Below is a small trained network, with its code and all its weights. Each question gives an input and a target symbol and asks what happens when units are switched off, that is, made to give their printed mean instead of their output.

import numpy as np


def w(rows, s, z=0):
    codes = np.array(rows[::2]) - 128.0
    scale = np.full(codes.shape[1], s)
    scale[-1] = z or s
    return codes * scale


def norm(h):
    return h / np.sqrt((h * h).mean(-1, keepdims=True) + 1e-5)


def f(y):
    return np.maximum(y, 0)


def softmax(a):
    e = np.exp(a - a.max(-1, keepdims=True))
    return e / e.sum(-1, keepdims=True)


def log_softmax(a):
    a = a - a.max(-1, keepdims=True)
    return a - np.log(np.exp(a).sum(-1, keepdims=True))


def net(x, mask):
    ids = ['βγδεζηλμξσω'.index(c) for c in x.split()]
    T = len(ids)
    res = E[ids] + P[:T]
    r = norm(res)
    for j in range(2):
        rows = slice(3 * j, 3 * j + 3)
        q, k, v = (r @ M[0][rows].T for M in (Q, K, V))
        z = softmax(np.where(np.tri(T) > 0, q @ k.T / 3**0.5, -1e9)) @ v
        o = O[0][rows]
        res = res + np.where(mask[j], z, o[:, -1]) @ o[:, :-1]
    y = f(norm(res) @ A[0][:, :-1].T + A[0][:, -1])
    res = res + np.where(mask[2:14], y, B[0][:, -1]) @ B[0][:, :-1]
    return log_softmax(norm(res)[-1] @ U[:, :-1].T + U[:, -1])


Q, K, V, O, A, B = {}, {}, {}, {}, {}, {}
E = w([
[80,5,79,152,179],'β',
[115,67,103,65,114],'γ',
[152,124,99,111,56],'δ',
[41,57,177,98,130],'ε',
[141,116,149,186,103],'ζ',
[133,156,176,142,106],'η',
[201,74,203,135,136],'λ',
[143,85,163,148,58],'μ',
[123,126,80,98,143],'ξ',
[146,142,107,102,103],'σ',
[106,165,80,180,111],'ω',
],0.02)
P = w([
[119,190,65,138,184],'0',
[138,73,188,98,117],'1',
[120,92,125,152,21],'2',
[154,91,58,173,118],'3',
[135,67,189,101,124],'4',
[119,81,126,145,3],'5',
[152,93,43,172,119],'6',
[131,68,192,103,133],'7',
],0.013)
Q[0] = w([
[76,70,103,72,174],'head 1',
[114,56,40,244,214],'head 1',
[212,47,52,119,172],'head 1',
[127,157,73,90,2],'head 2',
[104,176,139,34,209],'head 2',
[74,146,118,203,129],'head 2',
],0.014)
K[0] = w([
[76,101,126,93,174],'head 1',
[76,220,126,149,249],'head 1',
[172,179,121,74,214],'head 1',
[38,134,149,87,159],'head 2',
[166,210,125,48,105],'head 2',
[84,162,127,241,117],'head 2',
],0.015)
V[0] = w([
[209,68,71,26,2],'head 1',
[5,42,125,125,113],'head 1',
[249,94,106,217,138],'head 1',
[134,40,52,177,165],'head 2',
[77,112,110,155,168],'head 2',
[242,103,17,170,110],'head 2',
],0.0087)
O[0] = w([
[215,68,42,168,106,254],'head 1',
[99,138,128,255,140,176],'head 1',
[132,135,90,60,35,205],'head 1',
[102,188,113,53,76,233],'head 2',
[88,87,125,136,95,124],'head 2',
[98,184,78,101,163,165],'head 2',
],0.0089,0.0051)
A[0] = w([
[15,50,170,214,146,87],'neuron 1',
[16,132,237,78,118,151],'neuron 2',
[250,245,202,177,13,122],'neuron 3',
[70,220,92,98,168,135],'neuron 4',
[91,2,210,73,225,100],'neuron 5',
[187,203,58,118,227,252],'neuron 6',
[171,216,60,149,55,70],'neuron 7',
[21,149,224,140,143,50],'neuron 8',
[142,61,192,76,28,90],'neuron 9',
[105,78,158,186,57,156],'neuron 10',
[206,75,241,136,117,99],'neuron 11',
[181,246,112,78,163,77],'neuron 12',
],0.009,0.0041)
B[0] = w([
[169,174,132,115,8,206],'neuron 1',
[173,224,109,163,149,184],'neuron 2',
[35,186,30,138,112,224],'neuron 3',
[152,148,162,119,180,158],'neuron 4',
[48,67,95,100,202,188],'neuron 5',
[71,106,157,203,109,174],'neuron 6',
[190,92,134,93,165,185],'neuron 7',
[179,54,105,68,114,168],'neuron 8',
[124,116,198,169,164,254],'neuron 9',
[96,134,193,110,160,235],'neuron 10',
[182,180,107,89,148,212],'neuron 11',
[119,50,141,103,68,155],'neuron 12',
],0.017,0.0073)
U = w([
[100,98,151,21,63,113],'β',
[135,7,152,105,163,14],'γ',
[205,96,86,156,118,114],'δ',
[147,132,241,190,101,163],'ε',
[37,83,118,115,169,112],'ζ',
[65,187,151,131,175,117],'η',
[216,224,138,94,110,56],'λ',
[96,79,99,217,144,122],'μ',
[192,126,148,76,224,254],'ξ',
[188,98,59,132,82,172],'σ',
[111,193,75,135,153,182],'ω',
],0.012,0.0028)

Each question gives the input, a string of symbols that net reads in full, and the target symbol t.
The units are the heads (3 rows each of Q, K, V and O) and the neurons (one row each of A and B). Each row of codes is followed by its name. A weight is (code - 128) times the scale printed after its matrix; where a second scale follows, it is the last column's (O, A, B and U).
mask holds one flag per unit, heads first, then neurons. A switched-off unit (its flag False) gives its mean, the last column of its rows in O or B, instead of its output. The means were averaged over made-up inputs and are rounded, as every weight is.
A unit's drop is (log p(t) with every unit on - log p(t) with that unit switched off) / (log p(t) with every unit on - log p(t) with every unit switched off).
The circuit of an input: a set's keep is (log p(t) with only the set's units on - log p(t) with every unit switched off) / (log p(t) with every unit on - log p(t) with every unit switched off). Starting from the 12 units with the biggest drops (on a tie, the unit counted first), units are removed one at a time, each time the one whose removal leaves the highest keep (on an exact tie, the one counted first), for as long as the keep stays at least 0.8.
circuit, biggest first: the units of the circuit, biggest drop first
most important unit: the unit with the biggest drop
top k neurons: the k neurons with the biggest drops, biggest first
heads that matter: for each layer, one digit per head in row order, 1 if its drop is at least 0.15 and else 0, layers parted by /
input λ λ λ η ζ, target η: top 2 neurons	(neuron 3; neuron 9)
input ε η γ λ, target ε: heads that matter	10
input λ γ λ, target λ: top 3 neurons	(neuron 11; neuron 3; neuron 5)
input ε λ ξ δ μ ω η γ, target γ: heads that matter	11
input λ λ λ μ ξ, target μ: heads that matter	10
input ε λ μ ζ λ ε γ, target ε: circuit, biggest first	(neuron 1; head 1)
input σ λ ζ μ δ, target δ: most important unit	head 1
input ε μ λ λ λ ω ω, target ε: heads that matter	10
input ε ε ω, target ε: circuit, biggest first	(head 2; neuron 10)
input γ λ ξ ω ξ μ λ, target μ: circuit, biggest first	(neuron 6; head 2)
input μ λ μ, target μ: circuit, biggest first	(neuron 3; neuron 1; neuron 9)
input μ λ η λ λ λ λ, target σ: heads that matter	11
input ε λ ε η λ ω δ, target ε: heads that matter	11
input ζ γ γ μ, target λ: circuit, biggest first	(head 1; neuron 2)
input λ λ λ σ, target β: circuit, biggest first	(head 1)
input γ ξ ε ε ε ζ λ, target μ: heads that matter	11
input η η β ω λ λ, target β: heads that matter	11
input σ ε μ μ μ γ, target ε: heads that matter	01
input λ ζ δ μ μ ε, target ε: heads that matter	00
input ξ η γ λ μ ε λ σ, target δ: circuit, biggest first	(head 1)
input λ λ ξ η μ μ, target μ: heads that matter	10
input ξ λ ζ ω ω, target λ: circuit, biggest first	(head 1; neuron 2; neuron 5; neuron 8)
input γ ξ δ λ μ λ ξ δ, target σ: heads that matter	10
input λ ω λ η λ μ β, target β: heads that matter	10
input ε γ γ μ, target ε: heads that matter	00
input ε ω λ ξ, target ε: top 2 neurons	(neuron 1; neuron 3)
input μ σ λ, target σ: circuit, biggest first	(head 1)
input ω μ λ μ λ ζ δ λ, target ξ: top 3 neurons	(neuron 11; neuron 1; neuron 9)
